Below is a small trained network, with its code and all its weights. Each question gives an input and a class and asks what happens when units are switched off, that is, made to give their printed mean instead of their output.

import numpy as np


def w(rows, s, z=0):
    codes = np.array(rows[::2]) - 128.0
    scale = np.full(codes.shape[1], s)
    scale[-1] = z or s
    return codes * scale


def norm(h):
    return h / np.sqrt((h * h).mean(-1, keepdims=True) + 1e-5)


def f(y):
    return np.maximum(y, 0)


def log_softmax(a):
    a = a - a.max(-1, keepdims=True)
    return a - np.log(np.exp(a).sum(-1, keepdims=True))


def net(x, mask):
    res = np.array(x, float).reshape(1, 3) / 4 @ E
    u = 0
    for l in range(4):
        y = f(norm(res) @ A[l][:, :-1].T + A[l][:, -1])
        res = res + np.where(mask[u : u + 6], y, B[l][:, -1]) @ B[l][:, :-1]
        u += 6
    return log_softmax(norm(res)[-1] @ U[:, :-1].T + U[:, -1])


A, B = {}, {}
E = w([
[121,133,51],'x0',
[253,133,129],'x1',
[135,224,135],'x2',
],0.0039)
A[0] = w([
[134,136,34,132],'0.n1',
[189,132,85,69],'0.n2',
[157,254,89,63],'0.n3',
[95,138,72,130],'0.n4',
[104,192,89,5],'0.n5',
[120,87,130,188],'0.n6',
],0.0056,0.0013)
B[0] = w([
[128,168,20,219],'0.n1',
[1,195,147,198],'0.n2',
[53,163,64,251],'0.n3',
[71,77,41,200],'0.n4',
[65,79,25,174],'0.n5',
[74,81,197,204],'0.n6',
],0.0029,0.0021)
A[1] = w([
[172,167,3,109],'1.n1',
[164,61,119,141],'1.n2',
[122,159,185,88],'1.n3',
[209,131,40,3],'1.n4',
[91,119,162,158],'1.n5',
[134,110,119,78],'1.n6',
],0.0065,0.0041)
B[1] = w([
[234,66,253,253],'1.n1',
[178,179,85,197],'1.n2',
[127,112,86,153],'1.n3',
[157,17,232,158],'1.n4',
[131,21,201,214],'1.n5',
[117,107,115,128],'1.n6',
],0.0045,0.0028)
A[2] = w([
[194,168,181,253],'2.n1',
[1,114,189,159],'2.n2',
[129,60,159,119],'2.n3',
[42,94,160,172],'2.n4',
[93,54,107,177],'2.n5',
[118,147,120,77],'2.n6',
],0.0077,0.0017)
B[2] = w([
[33,137,115,222],'2.n1',
[16,253,205,255],'2.n2',
[167,77,108,203],'2.n3',
[58,174,188,229],'2.n4',
[165,210,140,217],'2.n5',
[194,101,131,132],'2.n6',
],0.0046,0.0049)
A[3] = w([
[146,171,37,12],'3.n1',
[134,90,2,184],'3.n2',
[220,179,144,200],'3.n3',
[115,72,184,147],'3.n4',
[196,102,89,112],'3.n5',
[135,114,35,167],'3.n6',
],0.0063,0.0012)
B[3] = w([
[148,70,104,175],'3.n1',
[144,188,84,207],'3.n2',
[3,99,110,251],'3.n3',
[198,111,138,231],'3.n4',
[101,160,90,220],'3.n5',
[176,122,30,186],'3.n6',
],0.0061,0.0021)
U = w([
[156,113,202,3],'0',
[136,134,11,126],'1',
[192,43,156,127],'2',
[4,188,182,203],'3',
],0.013,0.0054)

Each question gives the input, the list of numbers given to net, and the class t.
The units are the neurons (one row each of A and B). Each row of codes is followed by its name. A weight is (code - 128) times the scale printed after its matrix; where a second scale follows, it is the last column's (A, B and U).
mask holds one flag per neuron, layer by layer. A switched-off neuron (its flag False) gives its mean, the last column of its row in B, instead of its output. The means were averaged over made-up inputs and are rounded, as every weight is.
A unit's drop is (log p(t) with every unit on - log p(t) with that unit switched off) / (log p(t) with every unit on - log p(t) with every unit switched off).
The circuit of an input: a set's keep is (log p(t) with only the set's units on - log p(t) with every unit switched off) / (log p(t) with every unit on - log p(t) with every unit switched off). Starting from the 12 units with the biggest drops (on a tie, the unit counted first), units are removed one at a time, each time the one whose removal leaves the highest keep (on an exact tie, the one counted first), for as long as the keep stays at least 0.8.
circuit, biggest first: the units of the circuit, biggest drop first
most important unit: the unit with the biggest drop
top k neurons: the k neurons with the biggest drops, biggest first
top k neurons in layer l: the k neurons of layer l with the biggest drops, biggest first
drop when u is switched off: that unit's drop, to one decimal
input [-1,6,-4], class 1: top 2 neurons -> [2.n2 2.n4]
input [8,7,-2], class 2: most important unit -> 1.n1
input [-3,5,-6], class 1: circuit, biggest first -> [2.n2 1.n1 1.n2 3.n5]
input [-1,6,-3], class 1: top 2 neurons -> [2.n2 2.n4]
input [-7,2,-5], class 2: circuit, biggest first -> [2.n2 1.n2]
input [7,6,-5], class 2: top 2 neurons -> [1.n1 1.n4]
input [1,7,1], class 2: top 4 neurons -> [1.n4 1.n1 2.n2 2.n5]
input [-7,3,0], class 2: top 4 neurons -> [2.n2 2.n5 2.n4 3.n4]
input [2,5,-5], class 1: top 2 neurons in layer 0 -> [0.n3 0.n6]
input [-3,8,-3], class 3: top 3 neurons -> [3.n3 1.n1 1.n5]
input [-1,8,0], class 3: top 4 neurons -> [3.n3 2.n1 1.n5 0.n2]
input [5,7,-3], class 2: top 3 neurons -> [1.n1 1.n4 2.n2]
input [-3,4,-5], class 2: top 3 neurons -> [0.n1 0.n3 0.n6]
input [6,2,3], class 1: circuit, biggest first -> [2.n2]
input [5,2,5], class 1: top 2 neurons -> [2.n2 0.n3]
input [-3,5,-8], class 1: top 2 neurons in layer 1 -> [1.n1 1.n2]
input [5,4,-3], class 2: drop when 1.n1 is switched off -> 0.5
input [7,2,5], class 1: drop when 2.n2 is switched off -> 0.6
input [7,-1,-1], class 1: drop when 1.n4 is switched off -> 0.0
input [6,4,-2], class 2: circuit, biggest first -> [1.n1]
